Below are the code and all the weights of a small trained network. Each question names an input and a class and asks about switching units off, where a switched-off unit gives its printed mean instead of its output.

import numpy as np


def w(rows, s, z=0):
    codes = np.array(rows[::2]) - 128.0
    scale = np.full(codes.shape[1], s)
    scale[-1] = z or s
    return codes * scale


def f(y):
    return y / 2 * (1 + np.tanh(0.7978845608 * (y + 0.044715 * y**3)))


def log_softmax(a):
    a = a - a.max(-1, keepdims=True)
    return a - np.log(np.exp(a).sum(-1, keepdims=True))


def net(x, mask):
    res = np.array(x, float).reshape(1, 8) / 4 @ E
    y = f(res @ A[0][:, :-1].T + A[0][:, -1])
    res = res + np.where(mask, y, B[0][:, -1]) @ B[0][:, :-1]
    return log_softmax(res[-1] @ U[:, :-1].T + U[:, -1])


A, B = {}, {}
E = w([
[142,232,156,16,160,58,255,164,178],'x0',
[153,182,33,214,194,191,148,151,216],'x1',
[132,124,131,125,133,127,129,127,129],'x2',
[131,127,128,127,132,131,130,131,129],'x3',
[79,181,37,51,37,160,81,216,127],'x4',
[228,215,116,92,135,178,88,68,62],'x5',
[161,179,174,153,129,52,12,160,187],'x6',
[210,97,84,201,24,70,185,139,112],'x7',
],0.0066)
A[0] = w([
[124,76,125,169,113,188,69,140,111,54],'n1',
[36,69,118,122,96,92,135,197,186,94],'n2',
[113,173,8,133,153,170,129,179,192,94],'n3',
[140,64,171,216,169,156,85,66,99,89],'n4',
[116,77,188,78,86,99,99,113,73,26],'n5',
[54,159,141,100,193,178,66,134,110,59],'n6',
[98,107,199,133,247,140,107,40,132,98],'n7',
[84,102,139,46,44,107,78,161,65,104],'n8',
[66,98,26,82,142,236,197,147,44,118],'n9',
[180,180,114,103,117,155,90,91,80,78],'n10',
[150,143,54,217,169,212,118,164,213,63],'n11',
[184,177,119,97,99,170,101,83,97,86],'n12',
[131,175,125,108,91,107,3,224,178,105],'n13',
[193,131,82,177,39,83,143,127,105,57],'n14',
[39,167,97,41,169,185,62,161,125,97],'n15',
[54,66,130,153,123,104,124,189,163,52],'n16',
[233,161,152,123,155,134,122,67,70,125],'n17',
[77,108,61,125,34,203,29,162,107,105],'n18',
[160,158,141,162,170,55,35,137,170,97],'n19',
[183,176,130,113,129,163,112,105,86,3],'n20',
[68,50,183,189,157,69,165,115,159,108],'n21',
[203,155,127,112,134,163,95,105,68,65],'n22',
],0.0069,0.0051)
B[0] = w([
[107,203,180,88,139,90,254,170,153,166],'n1',
[69,168,63,117,172,198,72,143,166,205],'n2',
[174,138,152,110,202,90,98,75,48,219],'n3',
[165,182,162,28,155,105,195,185,188,200],'n4',
[91,204,191,226,214,43,143,21,32,168],'n5',
[103,112,72,236,65,54,174,193,91,181],'n6',
[201,58,70,174,76,90,141,204,89,206],'n7',
[194,127,132,117,225,91,92,59,52,227],'n8',
[153,60,228,154,64,159,123,60,219,246],'n9',
[48,182,104,145,128,164,80,145,161,174],'n10',
[114,144,138,135,202,66,115,39,25,212],'n11',
[66,159,85,165,149,186,115,148,176,177],'n12',
[156,56,210,138,83,194,145,86,176,232],'n13',
[138,93,58,228,67,66,164,217,96,185],'n14',
[162,87,86,178,81,65,149,211,113,241],'n15',
[37,182,100,199,167,192,83,115,164,167],'n16',
[94,135,95,95,117,169,67,151,173,210],'n17',
[197,175,151,65,167,123,170,203,177,254],'n18',
[129,90,211,151,73,142,158,64,177,187],'n19',
[4,186,131,178,129,140,123,105,156,138],'n20',
[102,157,77,98,154,204,46,147,153,202],'n21',
[31,152,89,149,154,181,62,125,165,165],'n22',
],0.0088,0.0061)
U = w([
[131,147,142,146,236,81,98,24,22,70],'0',
[32,163,56,120,143,210,49,132,179,83],'1',
[186,103,107,84,143,126,124,161,155,245],'2',
[140,72,52,214,54,70,159,197,95,79],'3',
[131,234,169,5,165,77,247,169,210,65],'4',
[132,38,216,167,65,189,141,22,202,16],'5',
],0.012)

Each question gives the input, the list of numbers given to net, and the class t.
The units are the neurons (one row each of A and B). Each row of codes is followed by its name. A weight is (code - 128) times the scale printed after its matrix; where a second scale follows, it is the last column's (A, B and U).
mask holds one flag per neuron, in row order. A switched-off neuron (its flag False) gives its mean, the last column of its row in B, instead of its output. The means were averaged over made-up inputs and are rounded, as every weight is.
A unit's drop is (log p(t) with every unit on - log p(t) with that unit switched off) / (log p(t) with every unit on - log p(t) with every unit switched off).
The circuit of an input: a set's keep is (log p(t) with only the set's units on - log p(t) with every unit switched off) / (log p(t) with every unit on - log p(t) with every unit switched off). Starting from the 12 units with the biggest drops (on a tie, the unit counted first), units are removed one at a time, each time the one whose removal leaves the highest keep (on an exact tie, the one counted first), for as long as the keep stays at least 0.8.
units of the circuit, in order: the units of the circuit, biggest drop first
most important unit: the unit with the biggest drop
top k neurons: the k neurons with the biggest drops, biggest first
input [-7,-6,-7,4,-6,3,0,-7], class 3: units of the circuit, in order : [n7]
input [7,0,-8,-6,3,-6,6,7], class 3: top 2 neurons : [n14, n18]
input [-3,-2,-5,0,0,5,-5,-7], class 3: units of the circuit, in order : [n6, n15]
input [5,-8,8,-1,4,8,6,-8], class 0: top 4 neurons : [n8, n5, n2, n21]
input [5,3,8,-6,5,2,-3,0], class 2: units of the circuit, in order : [n4, n1]
input [-8,3,4,-6,8,-5,5,1], class 2: top 2 neurons : [n18, n13]
input [6,-6,-4,3,1,5,7,4], class 5: units of the circuit, in order : [n13, n18, n19]
input [6,0,-5,-2,-8,1,1,3], class 2: top 2 neurons : [n18, n4]
input [-7,3,6,-6,6,6,1,2], class 4: top 2 neurons : [n18, n1]
input [-2,5,6,-7,-3,6,-3,-8], class 3: units of the circuit, in order : [n7, n6]
input [2,3,8,3,-5,3,-3,-6], class 3: units of the circuit, in order : [n7, n6]
input [5,-2,3,3,4,-2,6,-2], class 5: top 2 neurons : [n13, n18]
input [4,-5,-3,-6,-3,-2,6,-1], class 5: units of the circuit, in order : [n19, n18]
input [2,2,-1,6,8,-5,5,8], class 2: top neuron : [n15]
input [-6,-5,5,4,6,-3,-6,-4], class 2: top 2 neurons : [n18, n8]
input [-5,2,6,-2,-7,-2,-2,-6], class 2: units of the circuit, in order : [n4, n7]
input [-8,0,-5,-3,-8,7,5,1], class 2: top 2 neurons : [n4, n7]
input [8,-8,4,-6,3,-7,-7,1], class 0: top 3 neurons : [n8, n5, n18]
input [-7,4,6,8,7,-2,7,4], class 2: top 3 neurons : [n18, n9, n13]
input [-5,-2,-5,0,2,-3,8,1], class 5: most important unit : n13
input [0,-4,2,1,1,5,7,4], class 5: units of the circuit, in order : [n13, n19]
input [-5,0,-5,-7,5,8,7,3], class 1: top 2 neurons : [n10, n22]
input [7,8,-6,-8,2,-6,1,4], class 0: units of the circuit, in order : [n3, n11]
